Questions about the matrix below.
1) What is the entry in the top-left corner?
2) What is the last entry, reading row by row?
3) What is the largest entry?
4) What is the entry directly below -51?
5) What is the minimum?
6) What is the largest entry in the first column?
7) What is the third entry on the diagonal from the top-right corner?
8) What is the bottom entry of the column that holds the smallest entry?
 -8   25   10   50    4   50  -20  -14  -11  -51  -18   -9  -59   57  -16
  0    6    7   15    4   20    0   -7   -5  -18   -9   -3  -25   13   -2
  9   -4    4  -10    2   -9    9   -2    4    7    0    1   11   -9   -2
 -4   -7    0    1   -3   -5    5    2    1   -5    3   -5   12   -2    1
1) -8
2) 1
3) 57
4) -18
5) -59
6) 9
7) 11
8) 12

Read these off the table that follows. Indices start at 1.
1) The entry at row 2, column 3?
2) The top-left entry?
3) The entry directly below 49?
4) The entry directly below -358?
5) The top entry of the column that holds the smallest entry?
6) The top-right entry?
7) The bottom-right entry?
8) The entry at row 3, column 3?
[[  45  -38 -213 -436   49 -330  157   74  340   87]
 [ 109 -567  134 -391  544 -488  338 -237    9 -286]
 [   8  -88 -114 -419  187 -374  177   26  396  -23]
 [ 157   32 -646   56 -352  -38  184  -54  123 -561]
 [-314 -566  155  109 -337  354 -305 -756 -254   18]
 [ 104 -565  137 -391  548 -488  339 -239   29 -288]
 [  20 -312  182 -301   93   12 -285 -577 -238 -142]
 [  14  337 -124  240  113 -243 -142  124 -302  245]
 [ -45  331  -44  134  188 -281 -358  159 -223  205]
 [ -46  330  -43  133  188 -280 -360  158 -221  203]
 [-135 -115 -201  399 -355  -23  244   16 -203 -251]
 [-140  179  -27   72  106 -158 -414  161 -144   77]
 [ 157 -175 -361 -514 -233 -145   80   46   56  353]]
1) 134
2) 45
3) 544
4) -360
5) 74
6) 87
7) 353
8) -114

Read these off the matrix that follows. Rows and columns are numbered from 1.
1) Which number is the entry just left of 8019?
2) Which number is the entry just right of 8175?
3) Which number is the entry in the top-left corner?
4) Which number is the entry in row 1 and column 2?
5) Which number is the entry just right of 3869?
6) Which number is the entry directly below 4116?
7) Which number is the entry at row 3, column 1?
8) Which number is the entry in the top-right corner?
[[2138, 1774, 2156, 3494, 3027, 9210, 6410, 7343, 2836, 4285, 3149],
 [6766, 6768, 6737, 7305, 7083, 4112, 3509, 5355, 7367, 8019, 7200],
 [5434, 5954, 5739, 3285, 4089, 6600, 5099, 4848, 4116, 1957, 4661],
 [9174, 9687, 9327, 7607, 8175, 2255, 2273, 3922, 8651, 7066, 8609],
 [6521, 6328, 6684, 6684, 6819, 5936, 2693, 6800, 7164, 6926, 7392],
 [6004, 6324, 6552, 3237, 4549, 8038, 3433, 6412, 4752, 1292, 5724],
 [6772, 7157, 6716, 6514, 6422, 3262, 4568, 3869, 6591, 6809, 6352],
 [6727, 6907, 7108, 5017, 5879, 6535, 2898, 6228, 6183, 3934, 6788],
 [6281, 6237, 6254, 6937, 6678, 4640, 3801, 5580, 6914, 7680, 6793]]
1) 7367
2) 2255
3) 2138
4) 1774
5) 6591
6) 8651
7) 5434
8) 3149

[[ 47  54  49  30  35 -23 -14  -9]
 [-39 -36 -44 -16 -31  19  67 -10]
 [ 15  25  11  16   8 -38  38 -40]
 [-33 -32 -36 -17 -27  33  51   5]
 [ -1  -9   2  11  11  56 -14  54]
 [ 33  41  29  30  26 -43  16 -32]
 [ 10  10  10  13  12  16   4  15]
 [ 67  69  70  51  59 -21 -47  11]
 [ 61  67  67  26  42  -6 -39   7]
 [ 25  33  28  -2   7   4   5  -7]
 [-23 -27 -26   4  -8  30  33  19]
 [-30 -22 -32 -30 -37  18  66 -20]]
Rows and columns are numbered from 1.
Report the entry just left of the largest entry.
A: 69
Report the entry just right of the smallest entry.
A: 11
The entry directly above the largest entry -> 10
Report the entry directly above 2.
A: -36
The bottom entry of the column that holds the largest entry: -32
Report the entry just right of 47.
A: 54
Report the top-left entry.
A: 47
Report the entry directly above 12.
A: 26
The entry at row 1, column 3: 49
Report the entry in the bottom-left corner.
A: -30
Report the entry in row 2 and column 2.
A: -36
Report the entry at row 3, column 3.
A: 11
The entry directly below 59 is 42
The entry directly above 29 -> 2
Report the entry directly above -20.
A: 19
Report the entry in row 3 and column 1.
A: 15
Report the entry in the bottom-right corner.
A: -20
Report the entry just left of the smallest entry.
A: -21
Report the entry in row 2 and column 3.
A: -44
The entry directly above 13 is 30
Report the entry just right of the largest entry.
A: 51
Report the entry just left of 18.
A: -37
The entry at row 2, column 1 is -39
The bottom entry of the column that holds the smallest entry -> 66
The maximum is 70
Report the entry just right of -6.
A: -39
Report the smallest entry.
A: -47

Questions about the grid below.
1) Report the 4th entry in reading order.
2) Report the entry just left of the largest entry.
3) Report the entry just right of the smallest entry.
4) Report the entry just right of the largest entry.
((7, 10, -17, 15, -22, 10, 0, 8, -15, 47, 8, 13), (13, 23, 2, -15, 4, 26, -1, 30, 9, 39, 4, -13), (24, 21, -21, 8, -14, 22, 28, 18, -24, 28, 30, 1), (17, 18, -29, 12, -26, 19, 15, 15, -30, 48, 22, 7), (4, 10, -20, 14, -27, 10, -6, 9, -17, 56, 4, 13), (29, 33, -19, -13, -6, 36, 25, 35, -17, 37, 28, -16), (0, -5, 53, 10, 41, -6, 11, -2, 51, -37, -1, 9), (-18, -23, 2, 53, -25, -28, -16, -31, 0, 26, -10, 50), (33, 43, -2, -38, 17, 49, 23, 53, 4, 30, 24, -37), (30, 42, -7, -38, 10, 49, 14, 54, 1, 44, 18, -36), (29, 36, 11, -32, 26, 41, 24, 45, 16, 14, 20, -32), (28, 32, -11, -15, 2, 36, 26, 36, -10, 29, 27, -18), (43, 44, -27, -20, -2, 49, 46, 45, -28, 29, 46, -27), (-19, -33, 30, 63, 0, -40, -1, -44, 22, -23, -6, 57))
1) 15
2) 30
3) 22
4) 0
